Below is a small trained network, with its code and all its weights. Each question gives an input and a class and asks what happens when units are switched off, that is, made to give their printed mean instead of their output.

import numpy as np


def w(rows, s, z=0):
    codes = np.array(rows[::2]) - 128.0
    scale = np.full(codes.shape[1], s)
    scale[-1] = z or s
    return codes * scale


def f(y):
    return np.maximum(y, 0)


def log_softmax(a):
    a = a - a.max(-1, keepdims=True)
    return a - np.log(np.exp(a).sum(-1, keepdims=True))


def net(x, mask):
    res = np.array(x, float).reshape(1, 5) / 4 @ E
    y = f(res @ A[0][:, :-1].T + A[0][:, -1])
    res = res + np.where(mask, y, B[0][:, -1]) @ B[0][:, :-1]
    return log_softmax(res[-1] @ U[:, :-1].T + U[:, -1])


A, B = {}, {}
E = w([
[107,93,171,61,205,132,153,110],'x0',
[25,115,144,226,136,164,202,104],'x1',
[133,119,139,136,130,127,124,135],'x2',
[158,192,254,131,82,185,177,112],'x3',
[47,224,166,116,150,68,93,203],'x4',
],0.0094)
A[0] = w([
[87,85,74,184,196,112,101,215,81],'n0',
[91,126,176,50,178,98,175,136,190],'n1',
[212,151,154,71,107,108,78,150,73],'n2',
[126,75,153,102,196,162,149,147,254],'n3',
[98,112,100,96,160,75,135,95,94],'n4',
[27,147,133,163,153,128,174,65,81],'n5',
[157,220,67,199,26,118,100,175,220],'n6',
[40,230,184,120,168,93,91,228,58],'n7',
[57,62,36,111,149,99,96,164,64],'n8',
[157,171,173,104,80,167,175,168,42],'n9',
[134,207,191,151,94,166,126,113,213],'n10',
[149,79,164,94,87,169,144,11,116],'n11',
[147,93,42,153,175,156,110,148,69],'n12',
[99,138,138,255,162,110,165,148,138],'n13',
[69,107,102,180,136,206,122,75,154],'n14',
[167,167,108,80,142,107,47,137,62],'n15',
[111,94,178,81,233,127,130,96,18],'n16',
[145,184,226,142,139,159,164,131,59],'n17',
[69,114,146,153,115,121,195,136,45],'n18',
],0.0091,0.0059)
B[0] = w([
[95,187,144,114,80,109,172,153,208],'n0',
[42,88,127,133,68,168,38,127,218],'n1',
[162,135,139,65,198,104,144,177,201],'n2',
[112,153,94,121,82,192,81,126,233],'n3',
[130,161,123,138,96,117,133,152,172],'n4',
[179,140,155,60,184,131,119,187,210],'n5',
[59,71,107,124,116,192,60,189,255],'n6',
[223,62,2,229,163,175,179,41,247],'n7',
[100,192,118,136,95,116,198,155,224],'n8',
[99,153,149,160,108,56,152,184,174],'n9',
[104,187,62,123,114,129,129,150,235],'n10',
[126,137,27,168,144,149,167,137,218],'n11',
[111,175,100,161,109,103,158,134,187],'n12',
[145,123,159,72,206,120,88,155,221],'n13',
[155,114,137,78,169,127,105,115,213],'n14',
[138,123,128,81,186,104,149,149,189],'n15',
[101,52,122,153,74,136,121,231,174],'n16',
[86,182,137,110,83,93,189,183,196],'n17',
[169,84,150,42,142,91,126,181,173],'n18',
],0.0096,0.0095)
U = w([
[97,234,132,130,85,56,242,166,94],'0',
[192,141,150,14,254,94,111,159,101],'1',
[217,79,65,210,157,168,214,84,133],'2',
[104,197,113,103,141,153,65,105,251],'3',
[77,90,131,134,86,156,31,175,83],'4',
[117,142,162,143,117,110,52,93,155],'5',
[154,123,188,133,125,80,138,37,100],'6',
],0.0095,0.013)

Each question gives the input, the list of numbers given to net, and the class t.
The units are the neurons (one row each of A and B). Each row of codes is followed by its name. A weight is (code - 128) times the scale printed after its matrix; where a second scale follows, it is the last column's (A, B and U).
mask holds one flag per neuron, in row order. A switched-off neuron (its flag False) gives its mean, the last column of its row in B, instead of its output. The means were averaged over made-up inputs and are rounded, as every weight is.
A unit's drop is (log p(t) with every unit on - log p(t) with that unit switched off) / (log p(t) with every unit on - log p(t) with every unit switched off).
The circuit of an input: a set's keep is (log p(t) with only the set's units on - log p(t) with every unit switched off) / (log p(t) with every unit on - log p(t) with every unit switched off). Starting from the 12 units with the biggest drops (on a tie, the unit counted first), units are removed one at a time, each time the one whose removal leaves the highest keep (on an exact tie, the one counted first), for as long as the keep stays at least 0.8.
units of the circuit, in order: the units of the circuit, biggest drop first
unit that matters most: the unit with the biggest drop
top k neurons: the k neurons with the biggest drops, biggest first
drop when u is switched off: that unit's drop, to one decimal
input [-8,7,-7,6,0], class 4: unit that matters most -> n6
input [-2,-6,-7,-7,5], class 0: top 2 neurons -> (n8 n0)
input [5,-1,2,8,-7], class 0: top 3 neurons -> (n7 n17 n9)
input [-8,8,3,-1,5], class 1: units of the circuit, in order -> (n13 n5)
input [-5,-5,-4,0,5], class 1: top 3 neurons -> (n2 n15 n1)
input [-6,-5,-1,-1,1], class 4: top 4 neurons -> (n6 n5 n13 n14)
input [8,6,-4,7,-6], class 4: top 2 neurons -> (n1 n16)
input [-7,-3,-8,8,-4], class 0: top 3 neurons -> (n9 n17 n1)
input [-7,5,1,-1,-6], class 4: top 2 neurons -> (n7 n6)
input [0,-6,5,6,-6], class 0: top 2 neurons -> (n7 n9)
input [-8,8,7,3,5], class 1: top 2 neurons -> (n13 n5)
input [-7,-8,5,0,1], class 1: top 3 neurons -> (n2 n15 n1)
input [6,-4,2,6,4], class 0: top 3 neurons -> (n17 n6 n9)
input [-4,-5,7,6,7], class 2: units of the circuit, in order -> (n7)
input [-3,-7,2,-5,-7], class 1: top 2 neurons -> (n7 n2)
input [-4,7,8,-5,-6], class 3: top 3 neurons -> (n7 n2 n12)
input [-8,7,-6,5,2], class 4: drop when n2 is switched off -> 0.4
input [8,-6,0,-6,-8], class 2: drop when n12 is switched off -> 0.1
input [6,-4,5,-3,2], class 4: drop when n16 is switched off -> 0.3
input [0,-4,-7,-7,5], class 0: units of the circuit, in order -> (n8)
